Each row is followed by its class.
[-139 -149 -265 -308 -517  -71  296 -205  -18 -236  345   68 -160  -72
    6  250 -271 -164  -18  -67 -123   29 -194  -58 -339  120  119 -136
  160  -10  336  185  119  610   98  169  131] : puv
[ -26 -158  147  127  243   42 -292   37  183  184  343  -14   82  210
 -392  196  155   56   81  -95 -221   54   67   67 -140  -73 -103   36
  -99  168 -139 -139   55 -221  120 -119  115] : kigem
[-161 -358 -261  -92 -480 -264   94   17  139 -263  484  201 -380  189
  -71  245  -46  255  169   23 -238   47 -151   46  -34  404  405  104
  -30  169  316  -85  190  416 -289 -112  283] : kigem
[ -14 -132 -345 -444 -348  -25  246 -300   -6 -342  306   95  -74  -87
  -34  201 -264 -222 -168  -97  -77  -91 -322  -37 -216   81  111 -254
  152   90  366  264  174  698  284  302  106] : boluk
[  65 -474  229  698   86   30 -507  -15  198  252  427  -92   49  -97
 -195  237  303  250   86   75 -318  -82  136  221  108  -39 -230 -170
 -329  393 -283 -427  207  -75 -244 -296  139] : kigem
[-198   53 -363 -277 -248 -102   15 -246 -285 -244 -154 -220 -125   58
  342  156 -373 -173  212  -15 -104  -79  -80  160 -258  280  253 -150
   34  390  241  231  256  521 -109    6  188] : zizo
[ -80 -295 -401 -219 -138 -202   29 -180    7 -181  258   68   -8   83
  185  112 -127    9  157  -93 -114   57 -119  127 -122  350  270   43
   80  203  285  224  -59  284 -100  147  235] : kigem
[ -54   24   16 -329  -68   80    3 -147  170   43  158 -141 -174  106
 -540  217  -93  215   97 -156  195  126 -163  121  -67  -38  371 -157
   92  -13  167  291  -57   43   67   72  -93] : boluk
[ 117 -121  149   98  407  229 -292 -317  150  156  110  -92  296 -202
  -36   13  230  -40  -42 -155 -211  -82  -87  173   53 -193 -370  -57
 -195  212 -211  -72  -15 -149  293   72   78] : zazos
[ -69 -146   56 -213 -563  111  183   24  274  -20  444   69 -540  151
 -772  380   53  684  -87 -102  182  142 -300 -110   -9  -24  608 -265
    8  -23  408   -4  181  257  -38 -125 -237] : boluk
[-202 -197 -307 -349 -439  -47  159 -294   40 -270  159  -86 -268 -107
  175  150 -245  -99    5 -134 -196  -52 -212   59 -294  121  260 -261
   79  244  291  130  293  708  -61   72  148] : lozel
[-146 -277 -380 -395 -517 -145  296  -15 -104 -415  479  200 -342   36
  188  178 -189   52  -95   16 -158  -72 -226 -124 -240  273  315 -114
  181  190  316   78  224  808  105   54  155] : lozel
[ -61 -120  121  453 -238  247 -437  -26 -190  161   34 -123   68  -66
  -14  102  138  221 -145   77 -358  -90  151   41  -11 -213 -312 -247
 -103  496 -180 -177  221  -90  -21 -354 -140] : zizo
[-136 -232 -287 -446 -458  -98  205 -190  -66 -256  340  134 -202   43
   74  131 -107  -24  -30  -60 -242   -6 -213   67 -236  215  249  -68
  135  121  410  287  130  538   79   70   74] : kigem
[  -9 -299 -365 -238 -401 -189  237 -132  150 -255  546  169 -143   23
  -14  170 -317  -33  -15  -29 -214  116 -211  -40 -338  279  344    0
  202  108  372  229  110  407   -1  167  163] : lozel
[ -15  135 -182 -160  137  -62  -76  -41   86   62  -59 -261  -12  245
 -129  144 -341  164  196 -117  180  166 -102  168  -69   46  430 -176
  165   30  156  357 -259 -260  -70   17   42] : Pof
[ -75   94  -81 -127  -58   16   -8 -148  100  -14  151 -139   -2  -27
 -291  141 -171  -10  178 -196  227   93 -364   17  135   56  262 -285
  -13  -53   61  278 -186   89  202  212  135] : zazos
[ -75  -64 -335 -528  -50  -15  321 -354  -65 -292  192   89   94 -146
  168  -25 -282 -324 -101 -268   -2   -4 -334   19 -258   21  138 -114
  212  -62  297  390 -134  443  513  631  107] : Pof
[  68 -159   17  468  325   -7 -350  -35 -144   32  260 -172   17 -112
   53  170  -72  -70  260    4 -162   36   90  329 -196  257  141 -128
 -208  766 -281 -301  334 -128 -174 -225  377] : zazos
[ -34 -193 -358 -358 -317   -4  258 -263  164 -301  412  218  -67 -116
   76   90 -158 -117  -76 -133 -252    5 -356   49 -358   43  105 -107
  200   -8  346  209   30  511  308  227  165] : leto
[ 138 -253    1  364  277  161 -455  198   28  183  242 -126  111   68
   -1   63  177   70    5 -172 -331  -37  131  117 -114   97  -27  -44
 -119  523 -232 -251  178 -102 -140 -244  226] : lozel
[ -17 -284 -424 -243 -249  -64  107 -215   77 -190  322   69   28   -1
   77  148 -134 -135   60  -77 -164  -37 -208  231 -185  355  119  -19
   82   47  403  280  -16  477  -64  236  222] : puv
[  46  177 -140 -374   69   -5  143 -111   89  -42    5 -194 -128  201
 -122  136 -407  118   62  -95  247  105 -193   24   27   53  448 -210
  125  -80  199  380 -130    4  118  159  -90] : kigem
[ 145 -162   90   12  167    8 -171   63  128  168  363   95  244  133
 -459  318  236   57  -56  -31   -4   93  -96  155  -12   -6 -164  173
 -168    0   15 -117 -282 -293  194   -4  -32] : lozel
[ -87 -214 -328 -498 -424 -151  223  -68  -34 -300  496  121 -173   19
  118  176 -211 -102  -57    4 -190   40 -251  -17 -381  244  248  -28
  186  130  338  181   25  536  180   44  116] : zazos
[-120 -410 -304 -198 -324  -55  234 -257  187 -261  625  153 -153 -132
  -94  263  -79   17   35 -120  -27   33 -299    5 -162  229  179  -44
  109  -16  360  215   98  714  172  335  174] : kigem
[ 250 -210 -150  455  422   34  -71   22  -38  -13  350 -138   -9  146
  151  147  -61   59 -110 -208 -153   15  -27  242  -50  292  160   26
 -111  245 -103 -398  169 -129  -43  -47  387] : boluk
[ -51  183 -142 -339  -59   -3  183  -97  165    4   73    5  -67  263
 -337   69 -412   69  -15 -279  285  185 -204 -244  -45 -121  410 -154
  261 -265  127  408 -315 -114  346  340 -183] : zazos
[ -78  -50  -54 -276 -277   50  211 -180  130  -84  438   -8 -482   58
 -429  387 -439  249  -11  -83  169   98 -193 -157 -133   27  491 -283
  113  -67  232  221  -39  344   74  104 -117] : puv
[  81  115 -169 -425  236   95   63 -105  111   50  158   10   14  281
 -367  124 -348   -1  -42 -245  224  130 -247   81   21  -92  357 -244
  194 -233  239  651 -408 -214  308  388 -140] : lozel
[ -30 -304 -335 -138  -52 -194  108 -172   96 -159  292   10  -15   59
  173  183 -295 -177  182  -10 -114   15 -131  236 -166  404  290  -97
   56  194  364  278  -12  281  -80  284  179] : puv
[ -16 -246  204  405   32  185 -411 -170  110  194  511  -85 -127   54
 -484  389  249  250  239  -34 -105   45  165  110  -25   59   55 -305
 -268  558 -213 -391  345  305 -263 -315   49] : leto
[ -98 -191 -322 -355 -580 -123  289 -209   29 -330  369  116 -308  -59
   33  204 -324   58 -116  106 -131  -35 -201  -56 -237  150  308 -253
  238  130  399  202  237  614   56   35    3] : leto
[  74  -27  278  208 -120  102 -387 -136   -6  179  106 -125   20  -48
 -389  259  228   96  -63  192  -94   62  227 -150  -68 -212 -185 -299
 -178  495 -143 -160  317   12 -116 -362 -198] : kigem
[ 264  -70  -71  485  755   94 -237   84  153  241  274  -59  476  173
  -16   40   35    5  224 -308 -124  131  -85  250    2  124    3  271
  -41   37 -165   -9 -381 -620  262  277  347] : lozel
[  14   50   95  381  607  267 -334 -347  -54  288  -84 -261  449 -170
  -12   14  134 -315  191 -474 -140   -5  -58  268 -183 -142 -247   -8
 -270  234 -290  -18 -138 -364  316  300  363] : Pof
[  97 -225   35  -12  370  181 -325  -53  280  225  271 -164  344  -33
 -239   93  302   52  130 -308 -345   91 -208  434 -217   34 -109  186
 -216  209   53   54  -58 -297   82  -29  319] : leto
[-110 -117 -364 -276 -189 -118  153 -319  -43 -260   16  -90 -133  -14
  275  119 -202 -137  152 -129 -112    1 -264  264 -191  243  273 -150
  121  135  356  148   68  474   25  192  198] : boluk
[ 231 -154   -2  599  646   79 -344 -107   93  278  108 -211  386  147
  -87  131   53   29  162 -208  -46  113   22  389  152  143    4  -35
 -169  293 -139  -12  -73 -547  -12  168  193] : lozel
[ -43  422 -177 -216  495  -61   17 -417 -181   19 -362 -441  177  137
    8  109 -529 -293  382 -295  304   88 -253  340   96  193  457 -294
   42  117  131  526 -136 -219  118  233  209] : zazos
[-120    3  -98  -15 -283 -168  -34    6  115  -60  171 -124 -251  229
 -215  179 -273  403  220   37  121  158 -155 -113  176  180  484 -219
  109  132   96   73    3   99 -140 -141  -19] : zazos
[ -80  -10  -56 -516 -242  116  195 -167  184 -123  197  -15 -286   49
 -377  157 -226  258 -192  -38  142  -26 -273  -92   27 -151  324 -535
  202  -38  301  411   79  331  225   71 -268] : zizo
[  16 -182   33 -265 -312  -81  -38    7  157  -23  315 -147 -424  162
 -294  265 -137  394    5   45    0  -35 -229   11  183  180  455 -194
  -85   16  216   81   54  311  -89  -98 -116] : boluk
[-115 -340 -383 -391 -426  -45  239  -56  -49 -311  534  184 -159    8
  140  187  -69  -31  -44   32 -180  -59 -282  132 -220  406  177  -30
  101  111  461  150   75  678  130  149  102] : zizo
[ -46  -94 -168 -235 -199  135  -66 -104   87   23  297 -266 -155  -54
 -229  271 -242   30  -28 -108  136   45 -217   24 -247   64  261 -303
   92   77  162  219  -91  280  163  109  -35] : boluk
[ 171  163  -26  291  435  281 -359 -173 -188  172 -249 -282  284   -2
   87   38   79  -25  125 -210 -153  -28  -15  421  -27  -82 -121 -201
 -132  426 -178  -13   98 -256  -27 -145  213] : lozel
[  31 -307  179  382  -24   52 -292   28   96  146  417   55 -139  172
 -387  208  167  459   39   -2 -283  103  199 -131   31   41  154 -128
   18  502  -78 -336  300   83 -223 -297 -125] : lozel
[-147 -244 -341 -162 -421 -110   45 -127 -107 -222  217 -131 -163  -47
  240  161 -200  -71  109  -93 -331  -43 -213  284 -290  317  291  -19
    4  299  339  162  267  521 -182  -17  304] : lozel
[-113  -23  -53 -222 -322   92  186  -43  -70  -54  219  -39 -442  127
 -245  299 -185  422  -50 -114  208   67 -173  -83  -17  -29  478 -281
   60    4  233  136  -32  285   27   27 -163] : zazos
[-116  -94   72 -244 -419  199  158 -129  413   68  527   34 -246  146
 -836  362  141  484 -110 -121  295  199 -274  -97   60 -133  320 -296
   65 -238  292   61 -148  224  217   70 -375] : leto
[ -31  241 -156 -380  109  -15   78 -154   60  -49 -118 -244 -174  188
 -158  196 -497   18  203 -225  190   41 -195  140  -28  -35  566 -356
  193  -19  234  482  -89  122   28   91   -4] : leto
[-152 -125  -33  -28 -423 -163  205  128  -10 -106  485   99 -619  396
 -454  414 -250  639   60   79  258  158  -83  -80  200  262  755 -176
   37   41  308   14  104  131 -256 -182 -124] : Pof
[ -24  -66  -98 -264 -216   -3   72   77  197   15  378   24 -337  411
 -438  229 -184  452    0 -166   51  160 -213  -23   95  156  668 -143
   93  -70  327  256 -199 -105   23   13 -148] : zizo
[ -69 -130 -411 -355   -8 -112   75 -206   27 -265  126  -45  130 -156
  355   34 -311 -397  133 -117 -181   30 -322  226 -245  226   75  -72
  147  119  324  427  -71  369  152  294  314] : leto
[-121 -299 -290 -372 -480   94  173 -361   48 -259  367  143 -106 -193
   50   82 -105    0 -168  -57 -200  -87 -274  -35 -184   26   -8 -358
  154  150  319  253  173  724  232  235  -17] : puv
[   9 -362 -395 -306 -228  -55  246 -105  119 -283  531  183 -101  -87
   59  145 -175 -259 -110 -213 -110  -90 -390  114 -176  273  200  -14
   99 -143  390  272  -97  559  285  475  239] : boluk
[ 117 -269   21  508  -23  139 -279  134  167   89  335  -92   -8 -112
   31  142   86  333   85   81 -173  -63   35   36 -115   53   11 -160
 -145  514 -211 -374  290   79  -73 -263  105] : kigem
[ 105 -184  136  -40  518  275 -302  -48  135  134  305 -121  245  -22
 -290   82  316   57 -106  -33 -183  -36  -36  343  -42  -71 -291  -29
 -101  208  -87   44  -60 -206  272   91   66] : zizo
[ -46  249 -250 -366  -56  320  234 -482  -33  -75  -93 -141   13  -41
  -96   26 -281  -70 -215 -466  328  122 -391 -129   68 -283  188 -607
  252 -227  199  467 -268  252  549  527 -186] : kigem
[ -40 -411 -323 -326 -488  -24  104 -191  130 -310  551   33 -207 -235
   13  221 -131  -65 -106   73 -233 -121 -294   75 -269  264  151 -275
   70  298  364  160  339  899   -8   69  137] : lozel
[ -45  111  -79  -35   34 -293 -142   61  128   73   37 -315 -332  377
 -291  373 -502  193  394  -10  258  177  -19   24   -3  310  765  -44
  -52  151   81  186  -71 -166 -364 -219   64] : lozel
[ 141  -26  -45  350  470  183 -360  -90   37  179   64 -187  363  162
 -115  134    4   23   99 -199  -59   -5    5  229   21   93  -87 -166
 -132  476 -231 -260   64 -286  179  -17  114] : puv
[ 175   64  -62  122   62  275 -282 -120 -222   -8 -128 -313   36 -161
  113   84   17   70 -179   -8  -41 -158   23  100  -82  -25  -32 -369
  -71  561 -143 -133  308  236   43 -221  -35] : zizo
[ -57  170 -142 -189  -32    6   28 -143   52  -56   62 -129 -163  140
 -112   91 -443    9   78 -128  160   65 -116 -220  -20  -27  360 -315
  225  -22   15  196 -176  151  179  150  -71] : boluk
[-192 -230 -358 -263 -233    0  187 -222   23 -275  134  133  -29  -22
  297  -67  -64  -48  -13 -236 -237  -46 -281   72 -105  197   73   45
  132   33  287  150  -57  462  231  312  126] : puv
[ 135   -9   51  190  457  284 -304 -107  152  237  -11  -85  495 -189
   45 -113  157 -338  167 -253 -285  -83 -104  247 -282 -192 -418   41
 -142   92 -231  -21 -220 -233  365  291  229] : boluk
[  23  156  -33 -337 -232  152  222 -187  170   33  134    0 -182   74
 -398  125 -284  159  -87 -137  277   71 -156 -230  -66 -223  266 -340
  203 -303  104  324 -133  236  251  229 -273] : leto
[-108 -285 -368 -184 -574 -178  148 -116  -65 -326  270 -101 -366  -72
  450  132 -351   28    8   82 -276 -173 -189    2 -168  375  318 -188
  152  259  274  -28  376  795  -73  -95  173] : boluk
[  35 -300   85  294   92  215 -386  -16  158  136  190 -135  -24    9
  -93  185  193  410    5   71 -296 -172  117  208   22  -98 -117 -243
 -124  509 -117 -274  232   77 -132 -265  -30] : kigem
[-277 -333 -338 -196 -523  -48  205 -227  105 -262  448  121 -297  -25
   96  165  -71  223  126  -87 -223   21 -263   83 -203  295  292  -10
   65  190  317   17  197  562  -60    9  229] : lozel
[ -15  152  -82 -303  -16  -27    2  -87  178   41  -76 -339 -217  231
 -341  315 -298  111  237 -238  319  121 -258  151   57   95  596 -257
    6  -18  245  381 -101   31  -42   60   -1] : boluk
[ 205  -87 -166  284  430  145 -390 -104 -108   80  208 -155  425   24
  143  -37   21  -75    6 -272 -299   41 -199  229   23  104 -118  -94
  -62  382 -147   66   -5 -182  234   -3  309] : lozel
